Z_967: [ 0 -9 10 11 -1 -9 -8 54 18  0 -9 11]
Z_68: [ 0 -9 10 11 -1 -9 -8 54 -8 10  5 -4]
Z_151: [ 0 -9 10 11 -1 -9 -8 54 -8  9  5  1]
Z_879: [ 0 -9 10 11 -1 -9 -8 54 -8  9  5 -4]
find: [ 0 -9 10 11 -1 -9 -8 54 -8  9  5 -4] | Z_879
find: [ 0 -9 10 11 -1 -9 -8 54 18  0 -9 11] | Z_967

Z_683: [ 23 -14   1  15   7  -2  -1]
Z_691: [  2 -39  -9   7  10  25 -19]
Z_984: [ -1  15  17 -17 -19   2  20]
Z_720: [ 13  21  17 -19   2 -17  10]
Z_226: [ 12 -30   1  -2   7  15 -24]
find: [  7  10  25 -19] | Z_691
find: [ 1 -2  7 15] | Z_226
find: [ 17 -19   2 -17] | Z_720
find: [ 23 -14   1  15   7] | Z_683
find: [-39  -9   7] | Z_691

Z_883: [29 44 24 17]
Z_934: [  9 -38  21  24]
Z_287: [ 23 -19  17  32]
Z_242: [-19  23  31  46]
Z_579: [ -6 -20  33  16]
Z_962: [-12 -15  36  -7]
Z_646: [ 19 -16  29  43]
Z_543: [  4 -15  31  38]
find: [-20  33  16] | Z_579
find: [ 23 -19] | Z_287
find: [-12 -15  36] | Z_962
find: [33 16] | Z_579
find: [29 43] | Z_646
find: [-19  17  32] | Z_287

Z_343: [43 -8 49 41]
Z_521: [43 -8 41 49]
Z_95: [-21 -22 -19  30]
Z_366: [-18  30 -19 -22]
find: [-21 -22] | Z_95
find: [-22 -19  30] | Z_95
find: [ 30 -19 -22] | Z_366
find: [43 -8 49 41] | Z_343
find: [41 49] | Z_521

Z_331: [-20 -21   7   4  12 -19   6   1  -5]
Z_401: [  6  -3 -19   9  -7 -23  11  -9 -25]
Z_867: [-10 -18   7  36 -20  24 -27 -11 -13]
Z_310: [-12 -17 -10 -26 -36  -1  11  10 -31]
Z_731: [-24  42 -12   0 -18 -38 -15  27  13]
Z_546: [ 21  -5  -9   2 -18 -26  27 -17  -6]
Z_247: [ 16 -12   2  -4  -5 -21  14 -19  16]
find: [ -5  -9   2 -18 -26  27 -17] | Z_546
find: [-24  42 -12   0 -18 -38] | Z_731

Z_824: [-19 -46   7  -9  -2 -12  24 -25 -18 -10  13   7   4  24  18  -5   3 -28
  35  -6   0  50 -11 -14  14 -33  -6  -1  25   3   8   2   2   2  31 -28
 -16  -6 -16   2 -10  -3  13  -9]
Z_663: [ 22 -38 -36 -20   5  12 -18  16 -18 -30  -1 -32  11  35  25   3  -6 -33
  19  -4   1  21  -9 -19  16 -35 -10   5  22  -6  -2   1  -3   0  28 -34
  -4  -1   9  -8  -9 -14  10 -12]
Z_380: [-15 -39  12   2  11  -8   3 -27  -7  -6  13   9   7  27  31  -8  -8 -36
  18   0  -7   4  -1  -7  22 -39 -18   1  22  -8   3   4  -6  -3  23 -31
  -4 -10   6  -4  -5  -8   7 -16]
Z_573: [-23 -25   5  19  20  17   1  -9  -4 -26   6  11 -23  22  12 -42   3 -10
  15   5  10  13  23  17  11 -36 -14   3  23   3  11   2   6   6   3 -21
  27  -8  -8  21  -9  -9  -2 -20]
Z_980: [  0 -12   1  13  23  -1  14 -34 -21 -24  13  -4 -17  26 -25 -51  12 -32
  28   5 -13 -39  19  27   5 -15  -5 -35  19  12  -3 -13  10  -2 -32  -4
  15 -14  -7  40  -9  17   1 -26]
Z_456: [ 13  23  17  11 -36 -11   3 -38 -36 -20   5  12 -18  16 -15 -30  -1 -32
  23   0   3 -23   3  10   1 -22   8  -3  24  -1   5  -6   8   0 -14 -18
   1   1  -3  24 -19   6   6 -19]
find: [  3 -38 -36 -20   5  12 -18  16 -15 -30  -1 -32] | Z_456
find: [  8   0 -14 -18   1   1  -3  24] | Z_456
find: [ 6 11] | Z_573
find: [ 13  23  17  11 -36 -14   3] | Z_573
find: [ -2 -12  24 -25 -18] | Z_824

Z_315: [ -3   8   7   0 -17 -11 -22  10  29]
Z_360: [-3 -4  3 -5 16 -5 -8  2  6]
Z_892: [-2  3  3  1 -7 -4 -8  3 10]
Z_515: [-11 -12 -18  -7  11  -6  10 -22 -19]
Z_341: [ 13   0 -24  -2 -10  -6 -32 -16 -40]
find: [-22  10] | Z_315
find: [  7   0 -17 -11 -22] | Z_315

Z_149: [32 11 25 14  8]
Z_810: [-19  19   5  28  16]
Z_359: [ 19 -19   5   5  16]
Z_758: [-24  18  11  -1 -14]
find: [ 11  -1 -14] | Z_758
find: [32 11 25] | Z_149
find: [11 -1] | Z_758
find: [ 19 -19] | Z_359

Z_993: [ -6  -8 -19  16   5]
Z_348: [ -4  -7 -18  16   6]
Z_795: [ 21   1  -5  14 -10]
Z_724: [32 -2 11 41 -9]
Z_556: [ 28   1 -13   9  -5]
Z_747: [22  1 -5 12 -9]
Z_886: [19 -2 12 42  1]
Z_2: [ 17  -6 -24  14   2]
Z_28: [21  0 -5 12 -9]
Z_153: [ -4 -19 -10  15  -1]
Z_103: [-10 -19  15   6  16]
find: [ 0 -5 12] | Z_28
find: [ -4 -19 -10  15] | Z_153
find: [16  6] | Z_348
find: [19 -2 12] | Z_886
find: [19 -2 12 42] | Z_886

Z_919: [-15  33   6  26  10   9  22]
Z_970: [-2 56 19  8 21 35 39]
Z_501: [ 9  6 33 26 25  4  5]
find: [ 6 26] | Z_919
find: [33  6 26] | Z_919
find: [33  6 26 10  9 22] | Z_919
find: [33 26 25  4  5] | Z_501
find: [56 19  8 21] | Z_970
find: [-2 56 19  8 21] | Z_970

Z_441: [  3 -16  11  13   3]
Z_526: [ -3 -17   8  11   4]
Z_427: [ -6 -11  25  44 -13]
Z_728: [  6   4 -34 -39  -1]
Z_753: [  7 -12  -4  -8   8]
Z_902: [-14  14  53  37   5]
Z_739: [ -6   8 -17  -6 -10]
Z_241: [ -1   0 -21 -19  -3]
Z_55: [ -6  -3  12 -12  12]
Z_453: [ -3 -17  -7   1 -10]
find: [-4 -8] | Z_753
find: [-8  8] | Z_753
find: [ -6 -10] | Z_739
find: [-12  -4  -8   8] | Z_753
find: [-21 -19] | Z_241

Z_495: [ 43  15  45 -34  14 -15  23  24 -33  36  41 -42 -12 -24  12  -4 -12  45
 -35 -43  15  33]
Z_254: [-24  11  -4 -12  28 -43 -24  11 -44  -9 -26  17  -6  11  23  27  -1   6
  45  18 -41  -6]
Z_908: [ 23  17  -1  -8   7  28 -43 -20 -40  -4  43 -18 -19  44  11 -16  40 -32
  11  -4  25  30]
Z_565: [ 40  34 -15 -21  28 -43 -24  11 -44  11 -16  -4 -18 -19  40 -32  43  44
  11  18 -41  -6]
find: [ -4  43 -18 -19  44  11 -16  40 -32  11] | Z_908
find: [ 17  -1  -8   7  28 -43] | Z_908
find: [11 23 27 -1  6] | Z_254
find: [-24  12  -4 -12] | Z_495

Z_899: [-27  38 -30 -11   5  11  14  23  47]
Z_499: [ 37   7  30  -7 -26  11  11  12  14]
Z_206: [ -1  11  11 -23 -30  16   3   0  19]
Z_657: [ 30  37 -26  -7   7  11  -5  29   6]
find: [ 11 -23 -30] | Z_206
find: [ 0 19] | Z_206
find: [ 5 11 14] | Z_899
find: [  7  30  -7 -26  11] | Z_499
find: [ 30  37 -26  -7   7  11] | Z_657

Z_545: [46 46  1 46  0 45 46 45 45  1 45 44  0]
Z_771: [45  1 -1  0 46  0  0 45 44 46 46  0 45]
Z_597: [ 0 45  0 44  1 46 45 45 45 46  0  0 47]
Z_787: [46 46  0 46  1 -1 45 45  0 46  0 44  0]
find: [ 0 45 46 45] | Z_545
find: [46 46  0 45] | Z_771
find: [ 0 45  0 44  1 46 45] | Z_597
find: [46  0 46  1 -1 45 45  0 46] | Z_787
find: [-1 45] | Z_787
find: [ 1 -1  0 46  0  0 45 44 46 46  0 45] | Z_771
find: [46  0 45 46 45 45  1 45 44  0] | Z_545

Z_549: [-15  28 -44  47 -34 -23  -9 -19  -2  27  25 -23]
Z_703: [  8   5  -7  39 -25  -3 -33 -23   1  48  21  11]
Z_328: [-23 -10 -19  -2 -19  -6 -30 -26   3  41  30 -12]
find: [ 47 -34 -23  -9 -19] | Z_549
find: [ 47 -34 -23  -9 -19  -2  27  25] | Z_549
find: [-23  -9 -19  -2] | Z_549

